Below is a small trained network, with its code and all its weights. Each question gives an input and a target symbol and asks what happens when units are switched off, that is, made to give their printed mean instead of their output.

import numpy as np


def w(rows, s, z=0):
    codes = np.array(rows[::2]) - 128.0
    scale = np.full(codes.shape[1], s)
    scale[-1] = z or s
    return codes * scale


def norm(h):
    return h / np.sqrt((h * h).mean(-1, keepdims=True) + 1e-5)


def f(y):
    return np.maximum(y, 0)


def softmax(a):
    e = np.exp(a - a.max(-1, keepdims=True))
    return e / e.sum(-1, keepdims=True)


def log_softmax(a):
    a = a - a.max(-1, keepdims=True)
    return a - np.log(np.exp(a).sum(-1, keepdims=True))


def net(x, mask):
    ids = ['ΛΣαβηθτ'.index(c) for c in x.split()]
    T = len(ids)
    res = E[ids] + P[:T]
    r = norm(res)
    for j in range(2):
        rows = slice(2 * j, 2 * j + 2)
        q, k, v = (r @ M[0][rows].T for M in (Q, K, V))
        z = softmax(np.where(np.tri(T) > 0, q @ k.T / 2**0.5, -1e9)) @ v
        o = O[0][rows]
        res = res + np.where(mask[j], z, o[:, -1]) @ o[:, :-1]
    y = f(norm(res) @ A[0][:, :-1].T + A[0][:, -1])
    res = res + np.where(mask[2:10], y, B[0][:, -1]) @ B[0][:, :-1]
    return log_softmax(norm(res)[-1] @ U[:, :-1].T + U[:, -1])


Q, K, V, O, A, B = {}, {}, {}, {}, {}, {}
E = w([
[182,159,83,54],'Λ',
[186,173,136,47],'Σ',
[169,58,127,82],'α',
[166,139,71,88],'β',
[253,178,192,117],'η',
[66,152,255,90],'θ',
[104,237,108,81],'τ',
],0.0099)
P = w([
[115,136,132,202],'0',
[191,171,157,75],'1',
[180,138,144,78],'2',
[171,146,136,70],'3',
[161,137,135,63],'4',
[150,128,124,66],'5',
[131,133,117,67],'6',
[121,122,109,64],'7',
[104,101,98,77],'8',
[95,106,92,58],'9',
[81,86,84,45],'10',
[62,90,75,46],'11',
[51,63,82,1],'12',
],0.0096)
Q[0] = w([
[123,103,110,190],'h0',
[110,98,131,254],'h0',
[123,151,112,170],'h1',
[116,148,142,156],'h1',
],0.053)
K[0] = w([
[141,144,116,54],'h0',
[146,73,203,2],'h0',
[165,131,146,166],'h1',
[156,131,126,151],'h1',
],0.056)
V[0] = w([
[116,222,232,93],'h0',
[218,189,119,243],'h0',
[101,67,234,137],'h1',
[209,5,113,136],'h1',
],0.029)
O[0] = w([
[74,44,210,91,231],'h0',
[142,41,15,125,251],'h0',
[6,150,110,140,131],'h1',
[113,41,154,217,39],'h1',
],0.022,0.02)
A[0] = w([
[149,158,121,27,183],'n0',
[163,229,84,201,83],'n1',
[138,61,144,161,6],'n2',
[120,92,153,81,98],'n3',
[164,108,121,116,64],'n4',
[103,204,175,108,102],'n5',
[124,77,117,217,87],'n6',
[140,137,253,121,253],'n7',
],0.03,0.0022)
B[0] = w([
[155,208,152,110,249],'n0',
[72,55,176,194,188],'n1',
[116,186,157,131,175],'n2',
[117,94,160,147,235],'n3',
[108,135,151,115,171],'n4',
[156,147,52,167,171],'n5',
[176,183,171,102,160],'n6',
[89,97,3,132,233],'n7',
],0.045,0.015)
U = w([
[177,84,76,151,52],'Λ',
[113,136,189,84,106],'Σ',
[124,121,163,191,253],'α',
[175,24,106,117,30],'β',
[144,62,155,114,159],'η',
[2,156,80,107,159],'θ',
[174,218,99,58,98],'τ',
],0.0076,0.0029)

Each question gives the input, a string of symbols that net reads in full, and the target symbol t.
The units are the heads (2 rows each of Q, K, V and O) and the neurons (one row each of A and B). Each row of codes is followed by its name. A weight is (code - 128) times the scale printed after its matrix; where a second scale follows, it is the last column's (O, A, B and U).
mask holds one flag per unit, heads first, then neurons. A switched-off unit (its flag False) gives its mean, the last column of its rows in O or B, instead of its output. The means were averaged over made-up inputs and are rounded, as every weight is.
A unit's drop is (log p(t) with every unit on - log p(t) with that unit switched off) / (log p(t) with every unit on - log p(t) with every unit switched off).
The circuit of an input: a set's keep is (log p(t) with only the set's units on - log p(t) with every unit switched off) / (log p(t) with every unit on - log p(t) with every unit switched off). Starting from all 10 units, units are removed one at a time, each time the one whose removal leaves the highest keep (on an exact tie, the one counted first), for as long as the keep stays at least 0.8.
units of the circuit, in order: the units of the circuit, biggest drop first
most important unit: the unit with the biggest drop
top k neurons: the k neurons with the biggest drops, biggest first
drop when u is switched off: that unit's drop, to one decimal
input α η α τ η θ τ θ η Σ Σ α τ, target α: units of the circuit, in order => (h0 n1)
input β η η θ Λ θ η α Λ Λ, target Λ: units of the circuit, in order => (h0 h1)
input Σ τ α, target τ: top 2 neurons => (n0 n1)
input Λ τ α θ Λ Λ τ η θ, target τ: most important unit => h1
input α α α, target α: top 2 neurons => (n1 n6)
input Σ Λ Λ, target η: top 2 neurons => (n0 n7)
input Σ Σ η β α Σ α η β α α β, target η: units of the circuit, in order => (h1 n7)
input Σ α β β τ α θ α Λ Σ Σ, target η: top 2 neurons => (n7 n0)
input α Σ β θ Λ η Λ θ β α θ α η, target α: top 2 neurons => (n1 n7)
input α η θ β α τ η η τ Σ, target τ: top 2 neurons => (n0 n3)
input Λ Σ τ η θ Σ η β, target τ: top 3 neurons => (n1 n3 n7)
input Σ β Σ α β α β Λ Σ β η, target η: units of the circuit, in order => (h0 n7)
input Λ θ τ α θ, target τ: top 2 neurons => (n7 n0)
input α α θ Σ, target α: most important unit => h0
input θ Λ β Σ β Σ τ β, target τ: top 2 neurons => (n0 n1)
input η α α Σ Σ η θ η α β, target β: top 2 neurons => (n0 n7)
input τ η β β η θ η τ, target τ: drop when h1 is switched off => 1.1
input α β β α, target α: drop when n1 is switched off => 0.2
input Σ η η θ Σ η η β, target η: drop when h0 is switched off => 0.3
input α θ θ Σ Σ θ α θ α Λ, target α: most important unit => h0
